Below are the code and all the weights of a small trained network. Each question names an input and a class and asks about switching units off, where a switched-off unit gives its printed mean instead of its output.

import numpy as np


def w(rows, s, z=0):
    codes = np.array(rows[::2]) - 128.0
    scale = np.full(codes.shape[1], s)
    scale[-1] = z or s
    return codes * scale


def norm(h):
    return h / np.sqrt((h * h).mean(-1, keepdims=True) + 1e-5)


def f(y):
    return np.maximum(y, 0)


def log_softmax(a):
    a = a - a.max(-1, keepdims=True)
    return a - np.log(np.exp(a).sum(-1, keepdims=True))


def net(x, mask):
    res = np.array(x, float).reshape(1, 7) / 4 @ E
    u = 0
    for l in range(3):
        y = f(norm(res) @ A[l][:, :-1].T + A[l][:, -1])
        res = res + np.where(mask[u : u + 7], y, B[l][:, -1]) @ B[l][:, :-1]
        u += 7
    return log_softmax(norm(res)[-1] @ U[:, :-1].T + U[:, -1])


A, B = {}, {}
E = w([
[41,48,64,106,91,13],'x0',
[151,79,143,2,114,202],'x1',
[189,145,145,82,117,91],'x2',
[43,163,182,39,156,81],'x3',
[127,238,79,124,93,109],'x4',
[142,81,165,98,6,122],'x5',
[126,7,203,134,43,139],'x6',
],0.0066)
A[0] = w([
[199,198,169,107,118,128,180],'0.n1',
[163,141,170,112,106,222,4],'0.n2',
[152,93,206,117,63,89,52],'0.n3',
[232,105,137,137,108,245,60],'0.n4',
[89,154,72,171,148,219,212],'0.n5',
[188,98,132,71,2,97,159],'0.n6',
[47,147,43,119,125,138,63],'0.n7',
],0.0078,0.0015)
B[0] = w([
[168,161,184,150,82,131,220],'0.n1',
[90,122,163,110,222,221,203],'0.n2',
[198,170,111,147,108,122,206],'0.n3',
[49,148,92,2,231,109,246],'0.n4',
[192,124,110,102,147,81,216],'0.n5',
[134,43,103,144,65,123,253],'0.n6',
[116,135,205,117,166,80,198],'0.n7',
],0.0071,0.0047)
A[1] = w([
[157,121,117,15,2,148,36],'1.n1',
[21,126,169,62,116,81,2],'1.n2',
[110,153,100,60,186,70,120],'1.n3',
[220,178,147,216,143,124,55],'1.n4',
[142,142,225,123,156,252,25],'1.n5',
[13,154,119,74,61,120,67],'1.n6',
[166,125,74,107,135,150,131],'1.n7',
],0.0072,0.0022)
B[1] = w([
[121,103,149,77,42,114,252],'1.n1',
[6,129,36,130,214,38,205],'1.n2',
[143,68,170,151,205,141,243],'1.n3',
[129,169,54,138,51,145,207],'1.n4',
[144,150,205,140,255,197,239],'1.n5',
[84,88,55,70,155,77,192],'1.n6',
[156,85,112,128,190,182,172],'1.n7',
],0.0083,0.004)
A[2] = w([
[142,131,78,188,83,84,114],'2.n1',
[122,52,107,206,147,148,149],'2.n2',
[94,97,97,206,120,60,5],'2.n3',
[159,81,194,69,108,98,192],'2.n4',
[153,121,120,136,202,218,200],'2.n5',
[142,159,244,128,155,177,128],'2.n6',
[105,157,73,50,64,153,111],'2.n7',
],0.011,0.0015)
B[2] = w([
[158,177,136,177,157,122,188],'2.n1',
[211,113,172,90,75,50,183],'2.n2',
[128,137,254,151,127,148,206],'2.n3',
[164,171,124,172,62,52,214],'2.n4',
[121,102,132,63,132,170,254],'2.n5',
[216,141,205,108,163,173,231],'2.n6',
[163,17,112,142,73,141,181],'2.n7',
],0.0091,0.0069)
U = w([
[193,115,177,71,195,235,190],'0',
[179,195,43,182,120,191,63],'1',
[193,106,186,199,37,104,203],'2',
[55,124,96,155,93,210,2],'3',
[30,129,121,149,189,78,169],'4',
[121,3,95,72,46,122,129],'5',
],0.014,0.0053)

Each question gives the input, the list of numbers given to net, and the class t.
The units are the neurons (one row each of A and B). Each row of codes is followed by its name. A weight is (code - 128) times the scale printed after its matrix; where a second scale follows, it is the last column's (A, B and U).
mask holds one flag per neuron, layer by layer. A switched-off neuron (its flag False) gives its mean, the last column of its row in B, instead of its output. The means were averaged over made-up inputs and are rounded, as every weight is.
A unit's drop is (log p(t) with every unit on - log p(t) with that unit switched off) / (log p(t) with every unit on - log p(t) with every unit switched off).
The circuit of an input: a set's keep is (log p(t) with only the set's units on - log p(t) with every unit switched off) / (log p(t) with every unit on - log p(t) with every unit switched off). Starting from the 12 units with the biggest drops (on a tie, the unit counted first), units are removed one at a time, each time the one whose removal leaves the highest keep (on an exact tie, the one counted first), for as long as the keep stays at least 0.8.
units of the circuit, in order: the units of the circuit, biggest drop first
k most important neurons: the k neurons with the biggest drops, biggest first
k most important neurons of layer l: the k neurons of layer l with the biggest drops, biggest first
input [6,-5,-5,-1,2,-4,4], class 2: units of the circuit, in order	(2.n2)
input [-1,4,8,0,0,7,-3], class 2: 4 most important neurons	(2.n4; 0.n1; 2.n5; 0.n3)
input [7,1,-6,-5,-3,-3,-4], class 2: units of the circuit, in order	(0.n4; 2.n2)
input [-1,-2,4,-8,-2,-1,3], class 5: 3 most important neurons	(1.n5; 0.n4; 2.n6)
input [5,-3,-3,3,-7,-2,5], class 2: units of the circuit, in order	(0.n4; 2.n2)
input [7,3,1,5,-1,6,-8], class 4: 2 most important neurons of layer 1	(1.n2; 1.n3)
input [4,-7,-5,-1,-2,-8,0], class 2: 2 most important neurons	(0.n4; 2.n2)
input [-2,-3,6,8,4,-3,-1], class 4: 2 most important neurons of layer 0	(0.n3; 0.n2)
input [6,-5,-1,3,-8,3,1], class 2: units of the circuit, in order	(0.n4; 2.n3)
input [-4,-3,1,-7,-3,3,7], class 0: 2 most important neurons	(0.n4; 0.n2)
input [-7,-8,-8,-5,-6,6,7], class 0: 2 most important neurons	(0.n4; 1.n5)
input [-3,-6,8,2,3,1,-2], class 1: 2 most important neurons of layer 1	(1.n4; 1.n1)
input [-6,-8,-6,-6,-2,5,4], class 0: 2 most important neurons	(0.n4; 1.n5)
input [8,0,7,2,-3,4,7], class 2: 3 most important neurons of layer 0	(0.n4; 0.n3; 0.n2)
input [4,1,3,0,-7,7,5], class 2: units of the circuit, in order	(2.n4)
input [5,3,7,-4,-5,3,-1], class 2: 2 most important neurons	(2.n4; 2.n5)
